Each row has a name. After each piece below comes the name of the row it's from, unless a question asks for something else. Each question is about the rows just above it.

[-23 -52  -7  18  25] = sodip
[ -8 -23  18 -52  25] = lin
[ -7 -53 -23  18  25] = nase
Put [-23  18  25  -7 -53] back in order: which row is it?	nase
Put [-53  18  -7 -23  25] back in order: which row is it?	nase
Which row holds these entries in another order? [ 25  18  -7 -52 -23]	sodip
Which row holds these entries in another order? [ 25  18 -23 -53  -7]	nase
Which row holds these entries in another order? [ 25 -52  18 -23  -8]	lin
Put [-52 -23  -7  18  25] back in order: which row is it?	sodip

[-47  16  22  10  11 -11  31 -16   8  -7  24  15  35  -6  25   8 -18  10
  22  -5   0  13  -3  -1 -18  20 -23  19   7  -5  16  23   5   3  -9  12
  15 -21   6  32  41   4  18 -24 -11  16  29]  Mem
[ 22  22 -18  -1  -6   5  12  18   3 -47  43  20  -3  25 -41   4  13  -6
  -3  -9  29  -4 -18  10   3   1  45  41  27 -21  23   4  16   0   6   2
 -18  -3 -34   8  11  -5   6  -8   2  17  21]  bub
[  2  22 -18  14  -6  -5  12  32  12 -13  22  20  23  16 -24   4  13  -6
  11  19  29  -3 -17  22   3   1   4  46  -6 -19  41   4  15   0   6  11
 -18 -11 -21   8  24  -5 -10 -35 -24  22  19]  zepep
[ 22  22 -18  15  -6   5  12  18 -23  -3   6  20  11  16 -47 -21  13 -11
   8  16  16   7 -16  10   3  24  10  41  -5  25  29   4  15   0  -1  31
 -18  -9  -7   8  32  -5  23 -11 -24  36  19]  Vafa
[-17   0 -19  22  -5  22 -10  -6  24   3  19 -13  29 -24  14   8  11   6
   4  16   1  23  15  19  12  11  41 -24  32  -5  46  13 -35   2 -11   4
  -3 -21 -18 -18  -6   4  22  11  20  -6  22]  bafas
[-18  -9  -7   8  32  -5  23 -11 -24  36  19  22  22 -18  15  -6   5  12
  18 -23  -3   6  20  11  16 -47 -21  13 -11   8  16  16   7 -16  10   3
  24  10  41  -5  25  29   4  15   0  -1  31] is which row reordered?	Vafa
Which row holds these entries in another order? [ 19  22 -24 -35 -10  -5  24   8 -21 -11 -18  11   6   0  15   4  41 -19
  -6  46   4   1   3  22 -17  -3  29  19  11  -6  13   4 -24  16  23  20
  22 -13  12  32  12  -5  -6  14 -18  22   2]	zepep
Put [ 16  -7  -9  36  -6  16  12   3  -1  18  29  10   7  13 -11 -47 -18  41
  15   5 -23  19  32   8   8  11  -5  -3  22 -11 -18 -21  24  16  20  22
  -5   4   0  31   6 -24  10 -16  23  15  25] back in order: which row is it?	Vafa
[ 16  10  11 -11  -1  -5 -18   5  24  32  15  -3  15 -21 -47  16  31  20
  22  19 -24  12  -5  36 -18  22  41  13  25  23 -16   8   6   3  16  -6
   8   0 -11  10   4  29 -23  -9  18  -7   7] is which row reordered?	Vafa

[ -5  -4   6 -13   8 -26 -46   1   7   8] = geg
[ 0  0  0 -2  0  0  0  0  1  0] = mak
[ 0  0  0  0  0  0  0 -1 -1  1] = zeme
[ 0  0  0  0  0  0  0 -1  0  0] = fipo
[ 0  0  0 -2  0  0  0  1  1  0] = samag
Which row holds these entries in another order? [ 0  0  0 -1  0  0  0  1  0 -1]	zeme
Put [ 0  1  1  0  0  0 -2  0  0  0] back in order: which row is it?	samag

[-15  -5  21  35  45   9 -47  10 -17   8  -3  -9  13  -1 -13  24   0  -4
  12   4  17   6  30  36 -23  21] = bup
[ 13 -26   9  22   1  -2   9  16 -17  38 -18 -18 -32 -19 -10  32   9 -13
 -15  -7  45  12  13  20   0 -15] = ziza
[ -4   9   1  -8  15  40   5 -16 -26  -2  -4 -43   3  -6  44 -30  26  -6
   4  14 -38   0 -19   3   1  -6] = Vivuv
[ 22   9  -2 -13   9  45 -18  13 -17 -32   0 -18 -26  32   9 -15 -10  13
 -15  13  38   1 -19  -7  20  16] = pazu
[ -4   2  23 -40   6  10 -13 -18   6 -15   3  -4  45  -5   5 -14  -3  27
   6  10 -52  -6  21  26  19  -4] = tun
[  0  21   8 -22  14  26 -22 -18 -18  -1  22   9  34 -13  22  -8 -24  32
 -15  -8 -20  -6  39  34 -24  -5] = repid
[-16 -10  14  35  45  11 -48  11 -14   9  -5  -9  13  -7 -13  25   4  -3
   8   5  13   7  25  33 -21  21] = lufo
[-16 -10  14  35  45  11 -48  11 -14   9  -5  -9  13  -7 -13  25   4  -3
   8   5  11 -38  16  -5 -40   7] = Dalo
Put [ 45 -18  13 -17 -32   0 -18 -26  32   9 -15 -10  13 -15  13  38   1 -19
  -7  20  16  22   9  -2 -13   9] back in order: which row is it?	pazu
Which row holds these entries in another order? [ -5 -24  34  39  -6 -20  -8 -15  32 -24  -8  22 -13  34   9  22  -1 -18
 -18 -22  26  14 -22   8  21   0]	repid
[ 21  -1   6  -5   4  -4 -23   8   0  17   9 -15  36  -3  -9 -47 -17  13
  30  10  24  35  21  45 -13  12] is which row reordered?	bup
Put [ 20 -15  -2   0   9 -32 -18  12 -19 -10 -17  38  -7   1  16 -18  13   9
  13 -15 -26  22   9 -13  32  45] back in order: which row is it?	ziza
Put [-19 -17   9 -13 -18 -26   9 -18 -32  12 -15  16  38  13   9   0   1  -2
 -15  20  -7  45  13 -10  22  32] back in order: which row is it?	ziza
Put [ 26  -4   6 -52  -6   5  27  23  -3  45   2 -40  -4   6   6  19  -5 -15
  -4 -13 -18  10 -14  10   3  21] back in order: which row is it?	tun

